Here is a tiny trained network, its code and every weight. The questions are about switching its units off for an input and a class, where a switched-off unit gives its printed mean instead of its output.

import numpy as np


def w(rows, s, z=0):
    codes = np.array(rows[::2]) - 128.0
    scale = np.full(codes.shape[1], s)
    scale[-1] = z or s
    return codes * scale


def norm(h):
    return h / np.sqrt((h * h).mean(-1, keepdims=True) + 1e-5)


def f(y):
    return y / 2 * (1 + np.tanh(0.7978845608 * (y + 0.044715 * y**3)))


def log_softmax(a):
    a = a - a.max(-1, keepdims=True)
    return a - np.log(np.exp(a).sum(-1, keepdims=True))


def net(x, mask):
    res = np.array(x, float).reshape(1, 8) / 4 @ E
    u = 0
    for l in range(3):
        y = f(norm(res) @ A[l][:, :-1].T + A[l][:, -1])
        res = res + np.where(mask[u : u + 4], y, B[l][:, -1]) @ B[l][:, :-1]
        u += 4
    return log_softmax(norm(res)[-1] @ U[:, :-1].T + U[:, -1])


A, B = {}, {}
E = w([
[130,115,137,117,112,120,121,126,138,156,126],'x0',
[140,121,118,153,127,122,114,150,128,140,138],'x1',
[130,91,132,150,113,111,113,117,112,146,141],'x2',
[123,129,101,106,141,101,114,142,128,104,127],'x3',
[95,113,211,144,205,42,180,164,150,124,220],'x4',
[158,138,107,148,133,115,141,130,153,98,120],'x5',
[116,133,1,180,210,205,137,50,165,186,129],'x6',
[100,219,157,213,162,100,70,84,131,143,125],'x7',
],0.0089)
A[0] = w([
[84,96,60,138,187,105,255,147,123,186,121,104],'0.n0',
[114,106,78,113,118,149,190,154,147,118,194,3],'0.n1',
[167,202,161,159,104,125,36,141,50,108,59,103],'0.n2',
[179,52,146,99,28,244,138,186,135,54,130,118],'0.n3',
],0.0066,0.0039)
B[0] = w([
[175,141,166,143,186,157,162,108,74,180,124,200],'0.n0',
[166,205,206,170,197,13,137,215,72,192,27,142],'0.n1',
[255,170,223,50,126,179,70,101,193,162,97,215],'0.n2',
[37,65,119,76,79,66,43,117,86,99,118,253],'0.n3',
],0.0088,0.0054)
A[1] = w([
[78,83,3,169,180,209,106,94,116,164,48,111],'1.n0',
[130,192,243,187,138,55,169,186,143,124,169,1],'1.n1',
[109,223,63,218,163,177,89,30,157,197,136,130],'1.n2',
[93,177,156,148,44,114,99,132,121,85,205,123],'1.n3',
],0.0067,0.0069)
B[1] = w([
[173,58,221,77,70,126,206,206,103,54,88,220],'1.n0',
[36,143,71,99,1,167,122,123,66,72,101,178],'1.n1',
[44,152,54,96,132,51,67,98,146,93,159,254],'1.n2',
[205,180,6,147,112,180,170,81,137,138,111,161],'1.n3',
],0.009,0.0069)
A[2] = w([
[190,139,105,166,214,123,198,130,48,157,172,1],'2.n0',
[192,49,155,94,69,193,213,172,124,108,91,189],'2.n1',
[192,56,157,96,118,152,195,253,121,92,176,168],'2.n2',
[223,96,162,102,205,168,144,90,64,188,28,174],'2.n3',
],0.0075,0.0024)
B[2] = w([
[185,190,227,174,115,118,120,131,184,218,2,165],'2.n0',
[33,183,51,207,237,103,126,95,137,132,225,254],'2.n1',
[126,93,152,174,213,193,150,67,142,205,96,247],'2.n2',
[210,85,185,161,188,84,178,190,219,219,108,202],'2.n3',
],0.01,0.0064)
U = w([
[101,165,91,89,46,115,52,110,87,59,116,238],'0',
[56,123,88,166,254,91,163,100,112,133,186,2],'1',
[241,175,185,140,170,113,99,129,174,178,84,141],'2',
],0.0099,0.00086)

Each question gives the input, the list of numbers given to net, and the class t.
The units are the neurons (one row each of A and B). Each row of codes is followed by its name. A weight is (code - 128) times the scale printed after its matrix; where a second scale follows, it is the last column's (A, B and U).
mask holds one flag per neuron, layer by layer. A switched-off neuron (its flag False) gives its mean, the last column of its row in B, instead of its output. The means were averaged over made-up inputs and are rounded, as every weight is.
A unit's drop is (log p(t) with every unit on - log p(t) with that unit switched off) / (log p(t) with every unit on - log p(t) with every unit switched off).
The circuit of an input: a set's keep is (log p(t) with only the set's units on - log p(t) with every unit switched off) / (log p(t) with every unit on - log p(t) with every unit switched off). Starting from all 12 units, units are removed one at a time, each time the one whose removal leaves the highest keep (on an exact tie, the one counted first), for as long as the keep stays at least 0.8.
units of the circuit, in order: the units of the circuit, biggest drop first
most important unit: the unit with the biggest drop
k most important neurons: the k neurons with the biggest drops, biggest first
top k neurons in layer l: the k neurons of layer l with the biggest drops, biggest first
input [0,-4,-4,-7,-1,-5,2,8], class 0: most important neuron -> [1.n2]
input [7,2,7,2,1,-8,-5,-2], class 1: units of the circuit, in order -> [1.n2, 2.n1]
input [7,-5,-5,-5,7,0,3,0], class 2: 3 most important neurons -> [0.n0, 2.n0, 2.n1]
input [-1,5,-1,5,-7,-8,1,-5], class 1: top 2 neurons in layer 2 -> [2.n1, 2.n2]
input [5,-6,-7,-8,2,-1,7,-1], class 2: 4 most important neurons -> [0.n0, 0.n3, 1.n1, 1.n0]
input [5,-4,7,3,2,-8,0,6], class 0: 3 most important neurons -> [2.n1, 2.n2, 2.n3]
input [0,5,4,3,-5,0,1,-1], class 1: units of the circuit, in order -> [2.n1, 1.n0]
input [-4,-7,3,3,0,-6,1,4], class 0: 3 most important neurons -> [2.n1, 2.n2, 2.n3]
input [6,-4,2,-6,5,-7,6,-2], class 2: units of the circuit, in order -> [0.n0, 2.n0]
input [-3,-4,-8,4,-3,-6,4,1], class 0: 3 most important neurons -> [1.n2, 2.n3, 0.n3]
input [-3,4,3,-7,-6,0,3,-1], class 1: units of the circuit, in order -> [1.n0, 2.n1]
input [1,1,-7,8,2,-3,-4,2], class 0: 2 most important neurons -> [1.n0, 1.n1]
input [-4,-2,3,6,-7,-2,-3,1], class 2: 4 most important neurons -> [0.n2, 1.n2, 2.n3, 1.n1]
input [8,0,5,-8,4,-3,-5,1], class 0: units of the circuit, in order -> [1.n1]
input [-4,-8,4,4,-8,0,1,-6], class 1: 3 most important neurons -> [2.n1, 1.n2, 1.n0]
input [6,8,-7,-3,2,7,1,-5], class 2: 4 most important neurons -> [0.n1, 0.n0, 1.n0, 1.n2]
input [8,7,-6,2,3,-1,-8,3], class 0: top 2 neurons in layer 1 -> [1.n1, 1.n0]
input [1,-3,6,-7,-8,-2,1,-6], class 1: top 3 neurons in layer 1 -> [1.n2, 1.n0, 1.n1]
input [-8,0,-3,-1,-7,-1,4,-2], class 1: top 2 neurons in layer 1 -> [1.n0, 1.n1]
input [5,-1,-2,5,3,-2,-6,-4], class 1: most important unit -> 1.n2
